Below is a small trained network, with its code and all its weights. Each question gives an input and a class and asks what happens when units are switched off, that is, made to give their printed mean instead of their output.

import numpy as np


def w(rows, s, z=0):
    codes = np.array(rows[::2]) - 128.0
    scale = np.full(codes.shape[1], s)
    scale[-1] = z or s
    return codes * scale


def f(y):
    return y / 2 * (1 + np.tanh(0.7978845608 * (y + 0.044715 * y**3)))


def log_softmax(a):
    a = a - a.max(-1, keepdims=True)
    return a - np.log(np.exp(a).sum(-1, keepdims=True))


def net(x, mask):
    res = np.array(x, float).reshape(1, 5) / 4 @ E
    y = f(res @ A[0][:, :-1].T + A[0][:, -1])
    res = res + np.where(mask, y, B[0][:, -1]) @ B[0][:, :-1]
    return log_softmax(res[-1] @ U[:, :-1].T + U[:, -1])


A, B = {}, {}
E = w([
[91,158,126,85,95,64,60,157],'x0',
[113,22,189,42,66,135,130,160],'x1',
[142,102,171,173,38,101,113,181],'x2',
[106,221,107,140,78,255,74,177],'x3',
[44,89,73,126,80,110,159,179],'x4',
],0.0098)
A[0] = w([
[126,149,134,64,137,119,132,97,56],'N1',
[172,151,175,121,204,172,192,45,181],'N2',
[124,3,181,125,102,98,130,116,178],'N3',
[77,171,170,64,32,137,76,207,196],'N4',
[189,156,174,204,83,119,95,143,248],'N5',
[137,109,127,140,176,155,118,107,137],'N6',
[162,148,83,138,178,100,152,93,179],'N7',
[182,168,148,107,183,134,125,76,61],'N8',
[99,71,166,114,119,160,152,147,3],'N9',
[178,150,149,148,134,148,76,155,161],'N10',
[135,89,134,132,106,249,130,95,160],'N11',
[76,154,120,86,165,60,50,126,155],'N12',
[93,100,84,231,104,116,200,171,15],'N13',
[124,93,108,134,114,82,102,119,5],'N14',
[154,52,178,92,80,54,172,137,119],'N15',
[113,130,173,172,96,81,119,129,200],'N16',
[134,95,150,166,110,97,119,131,230],'N17',
],0.014,0.0046)
B[0] = w([
[121,164,199,181,115,136,122,123,140],'N1',
[143,151,154,16,56,145,106,91,225],'N2',
[132,101,89,67,204,105,204,211,250],'N3',
[153,78,42,54,101,192,75,224,254],'N4',
[163,178,236,183,1,154,46,93,208],'N5',
[116,79,124,91,81,124,115,113,156],'N6',
[106,89,134,99,95,63,138,72,194],'N7',
[98,185,187,114,104,132,159,34,187],'N8',
[136,140,93,107,197,129,200,156,166],'N9',
[122,143,128,168,88,160,115,80,174],'N10',
[231,34,60,122,127,128,140,189,183],'N11',
[167,63,130,182,125,135,56,137,193],'N12',
[61,206,183,169,133,227,51,84,171],'N13',
[192,131,118,137,96,95,183,221,150],'N14',
[108,69,47,58,177,149,165,221,248],'N15',
[140,129,103,29,58,148,91,131,179],'N16',
[149,151,111,59,87,177,148,138,180],'N17',
],0.0087,0.017)
U = w([
[90,104,118,187,160,67,72,66,103],'0',
[159,85,84,51,109,108,176,163,130],'1',
[106,167,203,98,48,101,114,6,162],'2',
[130,174,231,160,161,80,159,155,30],'3',
[56,164,179,117,146,155,105,77,116],'4',
[196,122,137,93,59,180,46,135,255],'5',
[164,164,202,175,137,92,145,153,48],'6',
[152,162,130,190,101,171,121,113,30],'7',
],0.011,0.0052)

Each question gives the input, the list of numbers given to net, and the class t.
The units are the neurons (one row each of A and B). Each row of codes is followed by its name. A weight is (code - 128) times the scale printed after its matrix; where a second scale follows, it is the last column's (A, B and U).
mask holds one flag per neuron, in row order. A switched-off neuron (its flag False) gives its mean, the last column of its row in B, instead of its output. The means were averaged over made-up inputs and are rounded, as every weight is.
A unit's drop is (log p(t) with every unit on - log p(t) with that unit switched off) / (log p(t) with every unit on - log p(t) with every unit switched off).
The circuit of an input: a set's keep is (log p(t) with only the set's units on - log p(t) with every unit switched off) / (log p(t) with every unit on - log p(t) with every unit switched off). Starting from the 12 units with the biggest drops (on a tie, the unit counted first), units are removed one at a time, each time the one whose removal leaves the highest keep (on an exact tie, the one counted first), for as long as the keep stays at least 0.8.
units of the circuit, in order: the units of the circuit, biggest drop first
unit that matters most: the unit with the biggest drop
top k neurons: the k neurons with the biggest drops, biggest first
drop when u is switched off: that unit's drop, to one decimal
input [1,6,1,6,3], class 1: units of the circuit, in order	N5
input [1,-4,1,-4,0], class 2: units of the circuit, in order	N4; N15
input [5,6,-8,2,1], class 5: top 4 neurons	N3; N15; N12; N1
input [2,-8,-6,6,6], class 4: top 2 neurons	N4; N11
input [-6,-4,-6,2,5], class 2: top 2 neurons	N4; N15
input [4,6,-8,5,6], class 5: top 3 neurons	N3; N15; N12
input [-8,8,-5,2,-6], class 1: top 2 neurons	N11; N5
input [-6,-6,-3,5,2], class 2: top 2 neurons	N4; N15
input [2,6,6,0,-5], class 1: top 2 neurons	N3; N15
input [6,-4,-5,0,0], class 2: drop when N11 is switched off	0.1
input [2,4,3,3,2], class 1: drop when N5 is switched off	0.1
input [5,6,7,4,7], class 1: drop when N16 is switched off	0.0
input [-1,-1,-7,-4,8], class 0: drop when N4 is switched off	0.2
input [-5,-1,6,4,-8], class 2: unit that matters most	N4
